Moves between elements:
χ: lop->far, fuf->lis, zud->mel, bep->tev, pak->ror, rov->tov, far->vuz, zas->tum, lok->bez, lis->lan, tet->nel, ror->par, kis->zoz, luk->rim, mul->guk, zaf->vop, tur->vuf, sev->fef, maf->zal, vef->fuf, zef->lok, mig->gam, zoz->nef, lum->vel, lun->bap, rak->mul, mel->lak, fof->mok, zim->dip, vop->duf, lak->bef, fas->sef, bol->dav, pob->pez, bap->ged, fef->pum, nus->kom, mok->sor, bef->gir, nel->vog, sef->zel, tev->zef, rim->muk, ged->sev, dip->bol, dav->maf, guk->fas, keb->pob, nuz->lop, kom->kel, kap->gaz, gaz->keb, vak->pak, vuf->lun, gam->fof, duf->rak, gok->rov, pum->nus, vud->vak, dak->gok, tum->zaf, muk->gev, gav->bep, tib->gav, nef->kap, gir->tet, pez->vom, vom->tur, gev->lum, bez->vud, par->zud, tov->luk, vel->nuz, sor->vef, zal->kef, kef->tib, lan->zas, kel->mig, zel->pav, pav->kis, vog->dak, vuz->zim
ω: lop->zud, fuf->pez, zud->zim, bep->luk, pak->lop, rov->tev, far->mel, zas->vuf, lok->gev, lis->vom, tet->zal, ror->far, kis->fof, luk->lok, mul->pum, zaf->bap, tur->zaf, sev->guk, maf->vog, vef->pob, zef->muk, mig->zoz, zoz->mok, lum->pak, lun->duf, rak->fef, mel->dip, fof->kap, zim->bef, vop->ged, lak->bol, fas->kom, bol->tet, pob->lan, bap->rak, fef->fas, nus->zel, mok->gaz, bef->dav, nel->kef, sef->kel, tev->rim, rim->bez, ged->mul, dip->gir, dav->nel, guk->nus, keb->lis, nuz->par, kom->pav, kap->vef, gaz->fuf, vak->nuz, vuf->vop, gam->nef, duf->sev, gok->bep, pum->sef, vud->vel, dak->gav, tum->lun, muk->vud, gav->tov, tib->rov, nef->sor, gir->maf, pez->zas, vom->tum, gev->vak, bez->lum, par->vuz, tov->zef, vel->ror, sor->keb, zal->dak, kef->gok, lan->tur, kel->kis, zel->mig, pav->gam, vog->tib, vuz->lak
ρ: lop->keb, fuf->lop, zud->lis, bep->nus, pak->sor, rov->fas, far->pob, zas->zim, lok->mig, lis->far, tet->vop, ror->vef, kis->lok, luk->zel, mul->kef, zaf->bol, tur->lak, sev->vog, maf->bap, vef->nuz, zef->kel, mig->rim, zoz->bez, lum->nef, lun->gir, rak->zal, mel->lan, fof->gev, zim->vom, vop->dav, lak->zas, fas->gav, bol->vuf, pob->par, bap->tet, fef->dak, nus->rov, mok->lum, bef->tum, nel->duf, sef->bep, tev->kom, rim->pav, ged->nel, dip->tur, dav->lun, guk->tib, keb->ror, nuz->gaz, kom->tov, kap->vak, gaz->pak, vak->mok, vuf->bef, gam->muk, duf->maf, gok->guk, pum->gok, vud->fof, dak->mul, tum->dip, muk->kis, gav->pum, tib->fef, nef->vud, gir->zaf, pez->zud, vom->mel, gev->zoz, bez->gam, par->fuf, tov->sef, vel->kap, sor->vel, zal->ged, kef->sev, lan->vuz, kel->luk, zel->tev, pav->zef, vog->rak, vuz->pez
ζ: lop->fuf, fuf->par, zud->pez, bep->sef, pak->gaz, rov->nus, far->lis, zas->lak, lok->kis, lis->zud, tet->bap, ror->keb, kis->muk, luk->kel, mul->dak, zaf->gir, tur->dip, sev->kef, maf->duf, vef->ror, zef->pav, mig->lok, zoz->gev, lum->mok, lun->dav, rak->vog, mel->vom, fof->vud, zim->zas, vop->tet, lak->tur, fas->rov, bol->zaf, pob->far, bap->maf, fef->tib, nus->bep, mok->vak, bef->vuf, nel->ged, sef->tov, tev->zel, rim->mig, ged->zal, dip->tum, dav->vop, guk->gok, keb->lop, nuz->vef, kom->tev, kap->vel, gaz->nuz, vak->kap, vuf->bol, gam->bez, duf->nel, gok->pum, pum->gav, vud->nef, dak->fef, tum->bef, muk->gam, gav->fas, tib->guk, nef->lum, gir->lun, pez->vuz, vom->zim, gev->fof, bez->zoz, par->pob, tov->kom, vel->sor, sor->pak, zal->rak, kef->mul, lan->mel, kel->zef, zel->luk, pav->rim, vog->sev, vuz->lan

In the rows, 459 means zero.

The rows follow the links: the fewer symbols apart two elements are, the more alike their rows tend to be.

Named rows; a name shown again gets a slightly different row:
rov: [ 386,  640,  511,  322,  597,  779,  691,  265,  380,  361,  828,  327,  380,  548,  520,  485,  646,  276,  135,  443,  498,  367,  365,  668,  433,  571,  385,  347,  227,  218,  358,  376,  631,  351,  468,  391,  247,  658,  475,  427,  100,  315,  594,  347,  543,  289,  413]
tet: [ 388,   69,  650,  580,  486,  569,  247,  223,  402,  502,  935,  362,  339,  443,  411,  370,  525,  179,  542,  488,  217,  524,  305,  557,  378,  414,  384,  486,  598,  302,  503,  263,  432,  658,  513,  219,  383,  297,  632,  377,  546,  429,  293,  493,  562,  595,  802]
rim: [ 625,  911,  403,  227,  371,  397,  551,  424,  455,  193,  340,  514,  747,  215,  784,  178,  394,  493,  264,  420,  398,  262,  374,  511,  311,  458,  524,  328,  545,  733,  275,  252,  509,  580,  433,  488,  331,  444,  435,  525,  655,  615,  247,  504,  675,  525,  429]
mok: [ 218,  706,  495,  609,  615,  521,  667,  621,  496,  578,  349,  444,  364,  548,  410,  582,  328,  668,  272,  376,  545,  338,  469,  262,  424,  492,  516,  492,  280,  459,  195,  637,  448,  499,  365,  736,  896,  484,  285,  498,  427,  339,  770,  442,  285,  279,   99]
nus: [ 398,  630,  443,  337,  618,  785,  741,  238,  371,  325,  798,  351,  383,  528,  523,  447,  710,  321,   94,  367,  464,  366,  368,  638,  442,  564,  403,  335,  235,  235,  420,  365,  671,  355,  456,  392,  263,  628,  446,  433,  122,  327,  577,  411,  514,  274,  425]
keb: [ 466,  185,  627,  420,  582,  361,  436,  319,  554,  732,  106,  443,  322,  455,  386,  339,  479,  683,  647,  315,  445,  626,  432,  119,  483,  406,  685,  203,  620,  677,  529,  372,  474,  636,  372,  432,  534,  501,  399,  532,  778,  457,  533,  552,  605,   64,  304]
vel: [  82,  650,  536,  637,  520,  489,  575,  465,  484,  695,  343,  327,  231,  523,  410,  511,  266,  602,  335,  375,  375,  341,  447,  224,  392,  469,  568,  356,  328,  564,  248,  525,  415,  671,  375,  622,  912,  441,  314,  496,  516,  367,  716,  387,  307,  211,  160]
vom: [ 282,  253,  512,  792,  279,  317,  223,  697,  504,  758,  224,  369,  468,  459,  392,  681,  340,  396,  799,  585,  397,  439,  574,  469,  634,  359,  343,  622,  574,  556,  580,  669,  309,  457,  393,  530,  655,  235,  362,  336,  436,  540,  567,  359,  171,  751,  490]
gaz: [ 125,  491,  617,  525,  462,  421,  502,  289,  488,  785,  204,  266,  228,  469,  406,  407,  339,  593,  466,  354,  351,  414,  451,  185,  413,  455,  649,  202,  457,  673,  381,  393,  454,  723,  368,  472,  743,  448,  338,  512,  627,  431,  681,  386,  419,   83,  242]
tib: [ 642,  759,  387,  281,  306,  378,  413,  590,  386,  177,  773,  486,  550,  494,  476,  545,  224,  279,  425,  747,  711,  525,  621,  743,  438,  640,  324,  631,  354,  315,  324,  479,  392,  268,  630,  367,  236,  578,  624,  572,  242,  444,  379,  223,  482,  676,  603]
vud: [ 480,  681,  464,  482,  660,  554,  768,  740,  507,  507,  216,  561,  532,  520,  505,  640,  434,  662,  264,  362,  710,  359,  469,  310,  512,  484,  473,  500,  311,  408,  242,  714,  540,  312,  349,  768,  688,  594,  294,  465,  338,  356,  731,  445,  384,  315,   18]
fef: [ 699,  747,  310,  281,  251,  322,  377,  633,  401,  144,  695,  548,  592,  477,  480,  500,  244,  353,  472,  727,  690,  528,  629,  711,  457,  606,  329,  681,  363,  335,  436,  517,  357,  258,  636,  398,  235,  538,  616,  564,  312,  482,  302,  309,  461,  715,  652]
zef: [ 556,  898,  267,  228,  402,  464,  575,  334,  455,   93,  461,  549,  679,  252,  735,  117,  501,  531,  166,  363,  282,  272,  359,  485,  270,  461,  512,  361,  458,  634,  332,  247,  500,  593,  485,  458,  418,  443,  468,  540,  661,  597,  199,  588,  619,  485,  476]
vak: [ 152,  697,  501,  616,  549,  545,  643,  573,  495,  623,  371,  386,  306,  542,  410,  582,  288,  632,  276,  364,  484,  324,  454,  231,  416,  466,  507,  454,  301,  489,  209,  620,  405,  550,  367,  699,  928,  468,  316,  486,  446,  339,  775,  419,  273,  270,  116]
lak: [ 267,  254,  416,  665,  255,  300,  253,  601,  479,  744,  199,  346,  330,  598,  233,  748,  398,  408,  803,  570,  485,  542,  696,  483,  732,  436,  426,  566,  450,  499,  733,  670,  325,  344,  458,  442,  544,  384,  376,  392,  296,  431,  619,  318,  146,  531,  496]

Each walk starts at a row. The symbols on each line, taken left to right, move it on to the next element.
Answer with the element's row; about right is enough.
---
[ 492,  723,  580,  299,  491,  625,  570,  413,  344,  320,  893,  342,  397,  525,  509,  556,  353,  203,  252,  651,  663,  447,  480,  737,  407,  634,  324,  485,  285,  204,  265,  415,  538,  341,  568,  337,  235,  621,  563,  537,  124,  304,  560,  195,  536,  449,  494]
ω ρ ζ ω ζ ω	[ 743,  816,  545,  211,  506,  429,  676,  640,  462,  348,  112,  481,  805,  260,  814,  362,  435,  493,  360,  478,  676,  321,  430,  512,  462,  430,  496,  313,  569,  709,  277,  424,  582,  362,  378,  604,  300,  587,  339,  501,  493,  555,  449,  371,  674,  430,  187]
ρ ζ ζ ζ ω ρ	[ 384,  710,  466,  535,  621,  568,  743,  702,  490,  526,  269,  500,  441,  537,  451,  628,  401,  698,  256,  375,  661,  349,  462,  296,  475,  477,  481,  509,  289,  432,  214,  692,  500,  361,  342,  789,  752,  566,  299,  491,  356,  353,  746,  442,  337,  303,   42]
---
[ 706,  690,  511,  319,  640,  509,  761,  746,  504,  445,  104,  553,  701,  400,  676,  556,  485,  607,  316,  433,  789,  362,  437,  433,  561,  456,  493,  413,  430,  534,  292,  606,  605,  257,  329,  732,  434,  632,  294,  501,  356,  446,  615,  399,  557,  358,   71]
χ ζ ρ ω χ ζ	[ 376,  259,  620,  433,  567,  390,  442,  297,  532,  774,  109,  384,  289,  456,  382,  365,  425,  667,  594,  323,  405,  549,  432,  134,  478,  422,  715,  153,  585,  706,  532,  356,  507,  665,  377,  430,  572,  506,  393,  538,  744,  430,  571,  482,  583,   38,  263]
ρ ρ ρ ω ζ χ ω	[ 255,  256,  484,  786,  240,  330,  252,  679,  485,  770,  177,  367,  428,  490,  359,  696,  342,  375,  800,  609,  416,  482,  593,  492,  677,  370,  347,  598,  516,  570,  635,  669,  315,  410,  418,  494,  638,  294,  369,  342,  360,  515,  599,  327,  156,  690,  463]
---
[ 399,  598,  392,  322,  639,  795,  738,  207,  390,  304,  752,  372,  399,  539,  517,  388,  792,  373,   57,  332,  398,  365,  339,  620,  418,  539,  428,  324,  220,  262,  446,  376,  684,  379,  454,  404,  303,  624,  443,  421,  135,  326,  541,  473,  527,  260,  423]
ζ ω χ ρ ω χ ζ ω	[  59,  627,  594,  584,  483,  475,  542,  371,  499,  729,  299,  290,  230,  541,  414,  471,  278,  601,  367,  368,  358,  360,  465,  213,  404,  463,  595,  289,  401,  602,  284,  499,  436,  721,  359,  574,  878,  447,  348,  502,  540,  396,  746,  403,  329,  152,  162]
ζ χ ω ω ρ ω	[ 282,  215,  375,  662,  283,  290,  265,  560,  479,  723,  243,  385,  273,  646,  183,  740,  398,  462,  827,  587,  508,  616,  718,  446,  709,  448,  447,  543,  390,  458,  761,  660,  363,  291,  482,  420,  548,  449,  421,  434,  284,  425,  612,  315,  169,  426,  523]
---
[ 628,  701,  514,  363,  652,  510,  759,  743,  478,  464,  122,  545,  637,  454,  600,  588,  473,  621,  330,  402,  761,  355,  456,  409,  539,  444,  469,  427,  381,  499,  286,  654,  594,  253,  358,  755,  485,  633,  293,  476,  338,  407,  661,  413,  507,  326,   53]
χ ρ χ ρ χ	[ 102,  553,  610,  577,  462,  464,  521,  340,  481,  776,  272,  266,  224,  498,  399,  424,  304,  577,  399,  353,  369,  379,  454,  211,  429,  456,  631,  244,  419,  651,  322,  428,  438,  726,  356,  523,  816,  423,  334,  514,  598,  406,  737,  364,  380,  109,  213]
ζ ω χ ω ζ ρ χ ζ	[ 328,  208,  382,  574,  310,  303,  284,  512,  469,  705,  275,  403,  216,  686,  123,  730,  385,  500,  777,  584,  541,  693,  726,  400,  674,  487,  459,  540,  382,  420,  759,  633,  340,  301,  523,  379,  504,  492,  477,  471,  307,  372,  636,  329,  206,  353,  512]
---
[ 515,  868,  224,  244,  415,  494,  618,  311,  457,   73,  529,  556,  638,  306,  664,  117,  568,  542,  133,  331,  241,  252,  365,  485,  241,  475,  522,  383,  435,  592,  351,  254,  516,  571,  488,  463,  401,  496,  462,  535,  591,  588,  214,  637,  594,  466,  477]
ω ρ ρ ω ζ ζ	[ 562,  683,  462,  422,  659,  527,  783,  728,  501,  480,  163,  544,  561,  507,  556,  631,  462,  650,  298,  379,  753,  376,  455,  349,  515,  466,  471,  471,  349,  458,  246,  678,  568,  280,  336,  788,  585,  642,  288,  468,  338,  359,  697,  449,  452,  317,   47]
ζ ω ω ω ω	[ 322,  242,  529,  797,  307,  305,  223,  728,  470,  726,  237,  412,  494,  429,  458,  655,  301,  407,  783,  590,  385,  420,  524,  459,  602,  333,  355,  638,  624,  563,  502,  674,  291,  516,  405,  572,  716,  234,  379,  316,  510,  541,  513,  412,  241,  791,  459]
---
[ 473,  784,  200,  303,  512,  616,  670,  232,  474,   60,  622,  567,  546,  378,  606,  172,  731,  561,   31,  243,  258,  294,  361,  491,  294,  508,  499,  353,  319,  446,  449,  298,  578,  504,  500,  469,  364,  522,  450,  476,  494,  488,  306,  660,  553,  382,  515]
ω ω ζ ω ζ	[  94,  682,  517,  643,  534,  508,  597,  500,  482,  664,  352,  359,  265,  532,  379,  532,  285,  626,  310,  349,  443,  338,  464,  211,  394,  468,  553,  429,  331,  517,  221,  572,  403,  630,  381,  648,  917,  459,  299,  474,  484,  379,  767,  414,  276,  250,  144]
ω ζ χ ω χ ω ρ	[ 351,  181,  413,  527,  360,  287,  283,  477,  492,  669,  389,  435,  144,  726,   65,  703,  374,  519,  799,  578,  561,  730,  672,  358,  634,  551,  491,  528,  350,  345,  721,  593,  350,  314,  540,  363,  495,  529,  532,  518,  333,  354,  594,  333,  259,  299,  543]
---
[ 393,  141,  439,  518,  409,  312,  260,  418,  479,  646,  512,  460,  118,  731,   40,  674,  334,  513,  743,  577,  581,  770,  688,  334,  568,  584,  506,  524,  367,  294,  686,  570,  368,  360,  569,  348,  479,  547,  567,  521,  391,  301,  589,  347,  302,  282,  560]
ω ζ χ ω χ ω ρ	[ 448,  678,  577,  287,  553,  698,  624,  356,  361,  356,  903,  290,  392,  562,  533,  536,  453,  214,  215,  578,  640,  392,  432,  732,  431,  605,  367,  410,  269,  222,  276,  372,  581,  333,  528,  352,  238,  627,  553,  487,  104,  309,  604,  215,  571,  383,  456]
ρ χ ζ χ ρ	[ 417,  684,  246,  329,  599,  725,  732,  199,  444,  154,  684,  509,  465,  449,  514,  272,  809,  508,   31,  227,  299,  318,  326,  511,  341,  496,  471,  331,  256,  342,  480,  315,  618,  415,  463,  446,  324,  572,  424,  430,  328,  410,  389,  634,  539,  294,  452]
---
[ 384,   84,  515,  496,  500,  350,  245,  351,  471,  601,  722,  429,   91,  699,   66,  588,  296,  469,  692,  568,  557,  813,  599,  328,  487,  581,  523,  513,  409,  222,  569,  450,  348,  464,  597,  307,  486,  517,  650,  580,  475,  270,  507,  411,  420,  271,  626]
ω χ χ χ ρ ω ρ	[ 523,  752,  529,  286,  425,  540,  524,  491,  352,  300,  882,  354,  436,  527,  507,  584,  244,  217,  313,  715,  715,  486,  517,  733,  403,  613,  320,  534,  315,  208,  256,  419,  476,  325,  607,  346,  251,  589,  571,  523,  174,  367,  530,  170,  513,  533,  526]
ρ χ χ ρ ω ρ ζ	[ 507,  839,  207,  259,  466,  555,  628,  269,  474,   70,  564,  577,  601,  339,  620,  154,  674,  572,   66,  284,  261,  282,  349,  471,  275,  495,  511,  370,  352,  505,  416,  291,  546,  545,  503,  455,  380,  493,  457,  510,  552,  562,  266,  649,  567,  435,  488]
---
[ 590,  758,  457,  282,  348,  456,  472,  534,  335,  236,  852,  422,  475,  518,  501,  551,  238,  228,  385,  744,  724,  510,  568,  752,  404,  650,  317,  588,  336,  257,  280,  452,  430,  297,  619,  374,  249,  605,  597,  566,  210,  400,  457,  209,  511,  612,  556]
ω χ ζ ρ ρ	[ 406,  662,  278,  288,  620,  766,  750,  199,  427,  191,  693,  492,  436,  474,  517,  329,  832,  478,   30,  259,  341,  307,  329,  533,  354,  512,  461,  332,  230,  318,  485,  352,  663,  403,  427,  434,  318,  558,  430,  430,  260,  374,  451,  591,  524,  268,  452]
ζ ρ ω ρ χ χ ζ	[ 715,  726,  531,  266,  614,  476,  727,  711,  477,  399,   58,  547,  742,  385,  710,  498,  470,  559,  358,  442,  759,  342,  445,  492,  528,  437,  507,  337,  471,  612,  288,  577,  612,  273,  348,  696,  344,  628,  292,  480,  383,  478,  583,  382,  610,  385,   87]
---
[ 302,  688,  451,  564,  611,  521,  729,  686,  499,  553,  326,  479,  401,  540,  430,  617,  364,  689,  246,  368,  610,  357,  450,  257,  448,  474,  496,  525,  292,  422,  184,  702,  474,  445,  325,  781,  830,  541,  311,  447,  380,  349,  765,  456,  295,  291,   59]
ρ χ χ ρ ω ρ ζ	[ 545,  124,  626,  417,  629,  340,  401,  393,  544,  710,  111,  509,  359,  469,  363,  373,  467,  697,  693,  300,  495,  618,  417,  114,  474,  362,  680,  269,  670,  633,  544,  397,  468,  591,  385,  461,  514,  464,  425,  531,  818,  464,  482,  596,  623,  134,  315]
ζ ρ ρ ρ ω ρ ρ	[ 651,   37,  636,  496,  636,  283,  347,  527,  551,  668,  150,  575,  454,  410,  382,  397,  399,  678,  733,  355,  517,  642,  387,  115,  458,  356,  636,  402,  703,  600,  493,  475,  437,  559,  381,  510,  595,  425,  468,  522,  855,  483,  422,  632,  602,  319,  352]
